(in the rows, 128 means zero)
Each row of numbers stands for one node and depends on some of the facts below. Use the named rows to name the rest.

Some facts about the nodes:
befludel Σ:kipa, zedum λ:70 ρ:507
bevik Σ:klelin λ:954 ρ:507
bibrom Σ:breske, vadudrok λ:70 ρ:507
bistuk Σ:reski, gilu, dofan λ:954 ρ:914
bitus Σ:retrebo, gruflel, drides λ:954 ρ:914
bodrok Σ:skaskeflal, grukas λ:812 ρ:914
bradok Σ:grabru λ:812 ρ:441
brastosu Σ:gruflel, pestin λ:70 ρ:914
breske Σ:viske λ:70 ρ:507
bretrik Σ:pilel λ:70 ρ:507
brimen λ:70 ρ:441
brogafa λ:70 ρ:507
brubom Σ:rogum λ:70 ρ:507
brufi Σ:buvin λ:954 ρ:441
brura Σ:lupigro, brubom λ:70 ρ:441
brustun λ:812 ρ:441
bruzaga Σ:sozo λ:70 ρ:441
bufol Σ:drebul λ:70 ρ:441
bukli Σ:gruflel, tagek λ:954 ρ:441
busam λ:70 ρ:914
buvin λ:954 ρ:914
buzo Σ:viske, gonovim λ:812 ρ:441
degrir λ:70 ρ:914
deplen Σ:temer, brustun, flostabre, bradok λ:812 ρ:441
dide Σ:dofan λ:954 ρ:441
ditru Σ:plubren λ:954 ρ:914
dodotros Σ:fino λ:954 ρ:441
dofan Σ:kofos, klelin λ:954 ρ:441
drabru Σ:liklen λ:812 ρ:441
drales λ:954 ρ:441
drebul Σ:rogum λ:812 ρ:441
drides Σ:gruflel, fleklibam λ:812 ρ:441
dridram Σ:brubom, teplus λ:70 ρ:507
drutraplek Σ:bibrom, takon λ:954 ρ:914
dutras Σ:kasen, tovin λ:954 ρ:507
femu Σ:tilugil, lipludrer λ:70 ρ:441
fenel Σ:grulo λ:812 ρ:441
fino λ:954 ρ:914
fisul Σ:skaskeflal λ:954 ρ:507
fizas Σ:reski, femu λ:812 ρ:914
flanir Σ:sivufos, lipludrer λ:812 ρ:441
flaploflil Σ:monol λ:954 ρ:507
flegum λ:70 ρ:914
fleklibam Σ:plupu, brubom λ:954 ρ:507
flibrekal Σ:rozi λ:954 ρ:914
flivi Σ:traplos, tovin λ:812 ρ:441
flolel Σ:fufebo, klelin, pestin λ:954 ρ:441
flostabre Σ:vivi, mibreflos, stutro λ:954 ρ:914
flosul Σ:kloploflis λ:812 ρ:441
fosubrar Σ:bukli, misto λ:812 ρ:507
fotos Σ:fino, funok, bradok, lekla λ:70 ρ:507
fova Σ:kasen, rozi, drides λ:954 ρ:441
fovatro Σ:kasen, ledror λ:70 ρ:441
fudrel Σ:retrebo, viske, fleklibam λ:812 ρ:507
fufebo Σ:ledror, brubom λ:70 ρ:441
funok λ:70 ρ:507
furas Σ:ledror, flegum λ:954 ρ:441
fuzodu Σ:fufebo, panon, tovin λ:954 ρ:914
gasa Σ:drales λ:70 ρ:441
gilu Σ:busam, vasin, drebul, plupu λ:812 ρ:914
gistis Σ:fleklibam λ:812 ρ:507
gonovim λ:70 ρ:507
goplok Σ:mepiplam λ:70 ρ:914
gotul Σ:sugro λ:812 ρ:914
grabru λ:70 ρ:507
grefak Σ:ledror λ:954 ρ:914
gropan Σ:liklen λ:812 ρ:507
gruflel Σ:rogum λ:812 ρ:914
grukas Σ:mibreflos λ:954 ρ:507
grulo Σ:pluzas λ:812 ρ:914
gulas Σ:moskir, fufebo λ:812 ρ:441
kadal Σ:viske, fleklibam λ:954 ρ:507
kaduk Σ:vogras λ:954 ρ:507
kasek λ:70 ρ:914
kasen Σ:rogum λ:70 ρ:441
katrus Σ:todro, kadal, poplom λ:954 ρ:914
kazim Σ:temer, kasek, trinus, pavi, bretrik λ:954 ρ:441
kibal Σ:gistis λ:70 ρ:507
kipa Σ:klokla, staklom, klelin λ:70 ρ:441
klari Σ:kasen λ:954 ρ:441
klelin λ:70 ρ:441
klinul Σ:misto λ:954 ρ:914
kliskirun Σ:klelin λ:70 ρ:441
klokla Σ:mifur λ:812 ρ:507
kloploflis Σ:fovatro, brimen λ:954 ρ:914
kloskubam Σ:bufol, tava λ:954 ρ:914
klurin Σ:fovatro, drebul, flostabre λ:70 ρ:507
klusoser Σ:stoflas, pluzas λ:812 ρ:507
kodasko Σ:vovim, tritol λ:70 ρ:441
kofos Σ:viske λ:954 ρ:914
koskon λ:954 ρ:914
kudas Σ:brubom, drides, rogum λ:954 ρ:507
laklil Σ:plaskel, sugro λ:70 ρ:441
lavo Σ:tiku, saval λ:70 ρ:507
ledror Σ:rogum λ:70 ρ:441
legrum λ:70 ρ:507
lekla λ:70 ρ:441
lemom Σ:bradok λ:812 ρ:914
lese Σ:vivi, kaduk, vobobos λ:954 ρ:507
libun Σ:kasen, drides λ:70 ρ:507
liklen Σ:bitus λ:812 ρ:507
lipludrer λ:70 ρ:507
lirin Σ:rozi λ:812 ρ:441
liske Σ:brubom λ:70 ρ:914
lodrabro Σ:megra λ:954 ρ:507
lunu Σ:vasin λ:70 ρ:914
lupigro Σ:plupu, brubom, rogum λ:70 ρ:441
lusken Σ:gruflel, lipludrer λ:70 ρ:507
mebritre Σ:kipa, rivus, nesil λ:70 ρ:507
medom Σ:rozi λ:954 ρ:914
megra Σ:plaplos, buvin λ:70 ρ:441
mepiplam Σ:drides λ:812 ρ:507
mezek Σ:fova λ:70 ρ:507
mibreflos Σ:grabru, rogum λ:70 ρ:507
mifal Σ:gistis, sivufos λ:812 ρ:914
miflu Σ:drebul λ:70 ρ:914
mifur λ:70 ρ:507
misekli Σ:dide λ:812 ρ:441
miskas Σ:buzo λ:812 ρ:441
misto Σ:klari λ:812 ρ:441
mitra Σ:vovim λ:70 ρ:507
mobe Σ:kloskubam, sivufos λ:954 ρ:507
monol Σ:drebul λ:812 ρ:914
mora Σ:gruflel, troru λ:70 ρ:507
moskir Σ:skaskeflal λ:954 ρ:507
naplan Σ:fleklibam λ:954 ρ:441
nesil Σ:plubren λ:954 ρ:914
nifes Σ:kasen, vovim, kibal, pestin λ:70 ρ:914
nubus Σ:kasen, lupigro, retrebo, takon λ:70 ρ:507
nukan Σ:klari λ:812 ρ:441
nuklor Σ:grabru, sugro λ:954 ρ:507
pafus Σ:ledror λ:812 ρ:441
panon Σ:kasen λ:70 ρ:441
pavi Σ:kasen, tritro, stutro λ:70 ρ:914
pestin λ:812 ρ:441
pilel Σ:mepiplam λ:812 ρ:441
plagor Σ:sener λ:954 ρ:441
plaplos Σ:gruflel λ:812 ρ:914
plaskel Σ:mibreflos λ:70 ρ:441
platrori Σ:fuzodu, pestin λ:812 ρ:441
plobral Σ:mitra λ:812 ρ:914
plubren λ:70 ρ:507
plupu Σ:brubom, rogum λ:70 ρ:507
pluzas Σ:drebul λ:812 ρ:441
pobigo Σ:lupigro, brogafa λ:812 ρ:914
poplom Σ:supam λ:812 ρ:441
redrok λ:954 ρ:507
reski Σ:bitus λ:812 ρ:507
retrebo Σ:rogum λ:812 ρ:914
ridi Σ:brimen, pilel λ:70 ρ:441
rigugra λ:954 ρ:914
ritren Σ:saval λ:954 ρ:914
rivus Σ:mifur λ:812 ρ:507
rodom Σ:kudas λ:954 ρ:507
rogum λ:954 ρ:507
rozi Σ:drebul λ:70 ρ:914
rubran Σ:grabru, plupu, pestin λ:954 ρ:914
rutu Σ:tretrudak, ledror λ:70 ρ:914
saval Σ:brubom λ:70 ρ:507
sener Σ:ridi, fudrel, brubom, panon λ:70 ρ:441
sesa Σ:tava λ:70 ρ:441
siskim Σ:vivi λ:70 ρ:914
sistor Σ:plobral, gruflel λ:954 ρ:914
sivufos λ:954 ρ:441
skaskeflal λ:812 ρ:914
skatrir Σ:grabru λ:812 ρ:507
skebam Σ:pluzas λ:812 ρ:914
skelekem Σ:brimen, tagu λ:954 ρ:507
sketal Σ:brogafa λ:70 ρ:914
sozo Σ:busam, trinus, naplan λ:954 ρ:914
staklom Σ:drales λ:812 ρ:507
stakun λ:812 ρ:441
stazon Σ:brubom, traplas λ:812 ρ:441
stobudruk Σ:legrum, vasin, triplak λ:954 ρ:441
stoflas Σ:takon λ:812 ρ:441
stugrir Σ:libun λ:70 ρ:914
stutin Σ:ledror, dide, redrok λ:70 ρ:914
stutro Σ:ditru, mifur, brubom λ:70 ρ:441
sugro Σ:naplan, pestin λ:70 ρ:914
supam Σ:sivufos, saval, tagu λ:812 ρ:914
taflus Σ:brura, rogum λ:70 ρ:914
tagek λ:812 ρ:441
tagu Σ:brubom λ:70 ρ:507
takon Σ:plubren λ:812 ρ:507
tava Σ:tilugil, buvin λ:70 ρ:441
tavufler Σ:legrum λ:954 ρ:507
temer Σ:kudas, brufi, legrum, rubran, pafus, drales λ:812 ρ:914
teplus λ:812 ρ:441
tiku Σ:ditru, ritren, mepiplam λ:70 ρ:914
tilugil λ:70 ρ:914
todro Σ:mibreflos, libun, mifur, brubom, drides λ:70 ρ:441
tovin Σ:takon λ:70 ρ:914
traplas Σ:kasen λ:954 ρ:914
traplos λ:954 ρ:914
tretrudak Σ:plubren, drutraplek, rogum λ:70 ρ:507
tridral Σ:ritren, furas, koskon, grukas λ:70 ρ:914
tridretris Σ:taflus, kofos, traplas λ:812 ρ:507
trinus Σ:rubran, skaskeflal λ:812 ρ:914
triplak Σ:mitra, poplom λ:954 ρ:441
tritol Σ:ledror λ:812 ρ:507
tritro Σ:liske, kibal λ:70 ρ:914
troru Σ:medom λ:954 ρ:914
vadudrok Σ:brustun, drebul, pestin, grukas λ:70 ρ:441
vagresen Σ:ditru λ:954 ρ:914
vasin Σ:plubren, kasen λ:70 ρ:507
viske λ:954 ρ:441
vivi Σ:naplan, skaskeflal λ:812 ρ:914
vobobos λ:70 ρ:914
vogras Σ:stutro λ:954 ρ:914
vovim Σ:sivufos λ:70 ρ:914
vumen Σ:fuzodu, retrebo λ:70 ρ:441
vuru Σ:tovin λ:954 ρ:507
zedum Σ:flanir λ:70 ρ:507
zegros Σ:rigugra, tagek λ:70 ρ:441
zevol Σ:pilel λ:812 ρ:507
zibrukar Σ:tritol, tovin λ:812 ρ:507
ziklok Σ:brura λ:954 ρ:441
zopli Σ:sivufos λ:812 ρ:441

Some nodes and their rows:
[125 127 137 142 119 122 129 112 145 142 133 121 115 130 118 102 143 120
 127 131 117 124 128 123 132 137 128 129]: taflus
[114 129 135 123 123 108 125 118 135 127 131 121 123 126 117 111 144 115
 133 133 135 128 116 131 126 142 133 145]: tagu
[142 128 114 119 130 128 117 145 143 141 130 118 127 131 143 153 116 132
 126 116 133 127 139 120 122 127 108 129]: stakun
[112 130 133 124 121 113 126 120 136 123 133 121 123 126 115 111 141 117
 130 133 134 128 115 133 127 144 132 143]: plupu
[131 124 145 138 137 151 141 117 103 124 128 135 141 128 131 129 125 144
 131 133 118 130 122 137 124 105 135 111]: medom
[119 124  84 146 182 139 131 188  88  35 152 131 111 122 142 136 115 106
 123 171  47  37  98 132 177  96 125 121]: fino
[136 147 124 131 127 147 125 127 145 143 142 117 119 122 145 134 115 156
 135 108 126 119 133 131 117 127 107 125]: monol
[146 121 118 115 136 120 114 141 144 133 143 102 129 138 145 160 123 133
 130 121 121 108 127 122 120 119 100 132]: brustun
[ 94 133  86 138 165 101 121 184 131  44 158 112 104 119 130 121 132  91
 133 161  72  48  89 139 171 132 123 151]: funok
[128 139 126 108 143 121 120 137 124 151 133 123 123 118 142 141 117 136
 138 125 145 130 121 116 110 134 110 136]: reski
[144 137 125 125 138 134 121 130 130 157 137 120 113 123 145 132 119 138
 129 123 123 118 135 108 121 127 105 123]: temer
[139 126 124 121 143 121 114 138 145 154 124 114 134 128 149 151 115 131
 139 121 136 137 137 120 114 118 105 131]: flanir
[112 132 131 125 124 110 127 121 137 118 133 120 122 126 117 113 142 116
 132 134 132 122 116 134 130 142 133 144]: mibreflos
[ 59  99 107 139  62 203 102 136 118 173 146 126  94 145  70  77  94  93
  46 195  75 164 116 115  69 198  76 132]: sketal
[141 122 141 128 129 151 138 111  99 119 130 134 134 134 125 129 130 141
 122 133 116 119 125 131 127 108 137 112]: drutraplek
[131 149 112 108 123 132 122 138 121 138 126 138 113 116 135 134 113 137
 127 114 152 133 137 120 121 145 121 133]: zibrukar
[127 118 129 134 116 110 123 122 155 122 124 116 129 138 119 121 142 111
 127 126 127 132 134 132 134 132 132 136]: ridi

Name these rows:
No name comes twice in this set of rows, the named rows included.
[108 130 145 131 164 136 133 128  95 125 105 145 152 110 138 127 111 131
 150 148 141 159 113 145 113  99 138 129] : lodrabro
[103 138 134 137 132 110 130 128 140 132 117 136 128 112 122 106 132 116
 141 132 144 150 121 135 128 141 137 143] : lusken
[117 167 120 146  94 181 135 125 183  95 166  99 129 122 141 142 108 201
 145  71 124 108 123 191 112 129 110 125] : grulo
[121 128 124 141 125 114 121 125 153 124 107 128 126 127 122 111 132 106
 132 126 133 145 142 136 139 127 137 139] : gasa
[153 130 131 117 138 128 119 123 132 157 148 107 114 132 145 139 129 140
 129 125 118 103 127 106 118 125 100 124] : skaskeflal
[127 152 101 111 135 130 120 153 118 124 126 140 108 111 139 133 109 129
 126 122 141 121 134 118 130 142 120 136] : skatrir
[131 137 112 131 146 124 116 150 139 161 100 143 128 113 151 138 102 121
 137 122 149 161 154 114 122 123 116 128] : drabru
[149 138 106 116 120 129 118 139 138 142 113 136 118 127 139 143 115 128
 122 109 146 137 157 115 129 132 121 127] : misekli
[127 118 117 135 127 111 139 174 149 161 141 141 146 129 144 170 117 141
 120 112 136 140 135 100 126 153 114 112] : misto
[137 131 135 134 134 152 139 116  95 127 114 150 130 124 128 119 120 135
 124 134 124 136 137 129 132 110 143 111] : bistuk
[108 171 102 148  77 185 133 140 203  62 151 105 141 123 137 154  95 203
 146  53 140 127 137 220 115 130 118 132] : fenel
[133 148 112 106 122 129 122 139 118 142 126 140 113 117 134 135 114 135
 123 115 152 131 137 115 119 147 120 133] : tridretris
[126 129 122 138 117 114 124 124 152 124 107 132 125 129 120 112 134 108
 129 123 138 144 147 132 142 135 141 135] : kliskirun

The same nodes again, as new rows of numbers:
Some rows with their names:
[ 18 133 105  97 102 111  86 118 118 127  82  97  96  68 111 168 107 161
  72  95 144 187 205 131 118 108 159  96 101]: saval
[ 43 147 127 122 122 122 126 111 112 117 134 130  95  93 126 128 150 134
  77 113 145 169 173 124 139  89 141 118  95]: mebritre
[ 56 153 125 126 135 130 117 112 130 121 130 102  81  91 126 125 154 132
  78 103 137 148 157 121 149 106 136 117  88]: lunu
[ 62 153 127 139 148 114 119 135 156  74 132  87  66 107 111 117 180  94
  51 106 141 171 184 111 128 122 150 101  78]: miflu
[ 53 174 129 129 125 104 119 145 121 147 105 153  76  89 120 120 152 113
  86 117 134 142 171 131 132 107 134 116  86]: drabru
[ 63 140 105 156 131 143  90 100 141 145  70 160  85 160 116 109 164 130
  75 118 141 128 162 128 157 144 181 102  62]: retrebo
[ 63 158 133 136 126 107 118 139 126 158 111 157  75  88 122 120 150 107
  99 115 129 144 168 132 130  96 145 124  88]: stakun
[ 63 153 132 136 126 107 115 138 127 160 108 156  74  85 121 122 148 109
 103 112 128 146 168 134 130  95 148 124  90]: teplus
[ 64 157 134 137 127 107 118 137 127 162 111 161  77  92 123 121 150 107
 101 116 130 143 163 132 130  95 144 124  87]: tagek
[ 54 172 128 128 124 105 117 145 122 145 106 152  73  86 121 119 153 113
  88 116 132 143 174 132 133 107 136 117  87]: flosul
[ 71 165 134 123 138 108 116 133 124 139 107 138  77  84 123 123 149 123
  73 122 132 143 153 117 158 121 144 104  84]: plobral
[ 73 158 134 126 139 111 112 132 126 139 107 138  75  83 121 122 149 121
  77 118 129 144 154 118 158 119 149 105  85]: lemom
[ 54 173 130 131 126 105 120 144 122 146 107 153  74  87 121 120 152 111
  87 117 132 141 171 131 132 107 134 117  85]: platrori
[ 67 157 131 111 130 123 121 114 126 134 107 109  77  83 141 137 156 110
  87 108 142 143 170 130 162 114 139  84 109]: vogras
[ 63 173 134 112 137 123 137 108 125 139 100 128  97 121 151 141 159 110
  73 128 159 131 149 124 157 127 127  84  94]: sistor
[ 58 150 133 114 119 119 132 109 109 128 117 142  91  92 140 135 161 108
  87 119 150 159 183 136 152  96 149  89 114]: tavufler
[ 59 149 135 112 120 118 133 110 109 129 118 142  91  91 142 137 160 108
  89 120 151 160 182 134 152  96 147  90 114]: fisul

Which node is each row?
No name comes twice in this set of rows, the named rows included.
[ 47 185 137 118 131 110 125 124  94 126  97 165 104  93 119 128 139 134
  50 129 143 146 167 133 147 110 124  92  79] : mepiplam
[ 58 182 123 126 130 165 108  90  98 111 106 112  66  76 129 103 169 129
  82  79 127 103 182 162 196 104 113  79 103] : traplas
[ 54 179 131 133 131 103 118 150 125 127 106 144  69  86 115 116 160 102
  75 113 131 144 183 133 128 110 132 109  83] : lirin
[ 71 157 135 111 133 118 127 116 128 135 111 116  80  92 144 138 159 105
  86 116 147 143 163 126 159 116 139  87 108] : sozo
[ 65 163 128 108 126 126 121 116 120 131 111 112  71  81 142 131 162 115
  89 109 142 137 171 129 169 117 136  87 111] : fuzodu
[ 54 166 127 121 119 121 128 124 124 140 110 130  76  94 141 130 164  96
 103 106 145 138 185 143 137 100 131 100 110] : stobudruk
[ 57 153 133 114 123 118 132 114 112 117 115 138  88  95 137 134 165 102
  78 118 150 162 190 135 148 100 147  84 112] : flaploflil
[ 53 151 129 112 118 120 128 109 109 127 108 142  92  96 140 138 158 113
  83 119 152 159 185 138 151 101 147  86 111] : rodom
[ 36 159 120 132 121 146 115  94  99 107 126 130  92  92 118 114 153 148
  72  95 138 147 181 144 153  86 130 113  89] : nubus
[ 24 152 110 114 109 116  97 128 131 139  96  96  81  74 117 151 123 138
  91  87 137 160 191 138 110  99 136 116  96] : stutro
[ 42 186 131 104 121 108 138 129 120 144  95 129  95 102 148 152 149 102
  82 122 158 138 174 138 127 113 112  89 102] : naplan
[ 42 154 131 117 123 116 134 112 112 122 132 132 103  97 129 135 146 135
  71 122 152 169 165 121 134  92 135 117  92] : breske

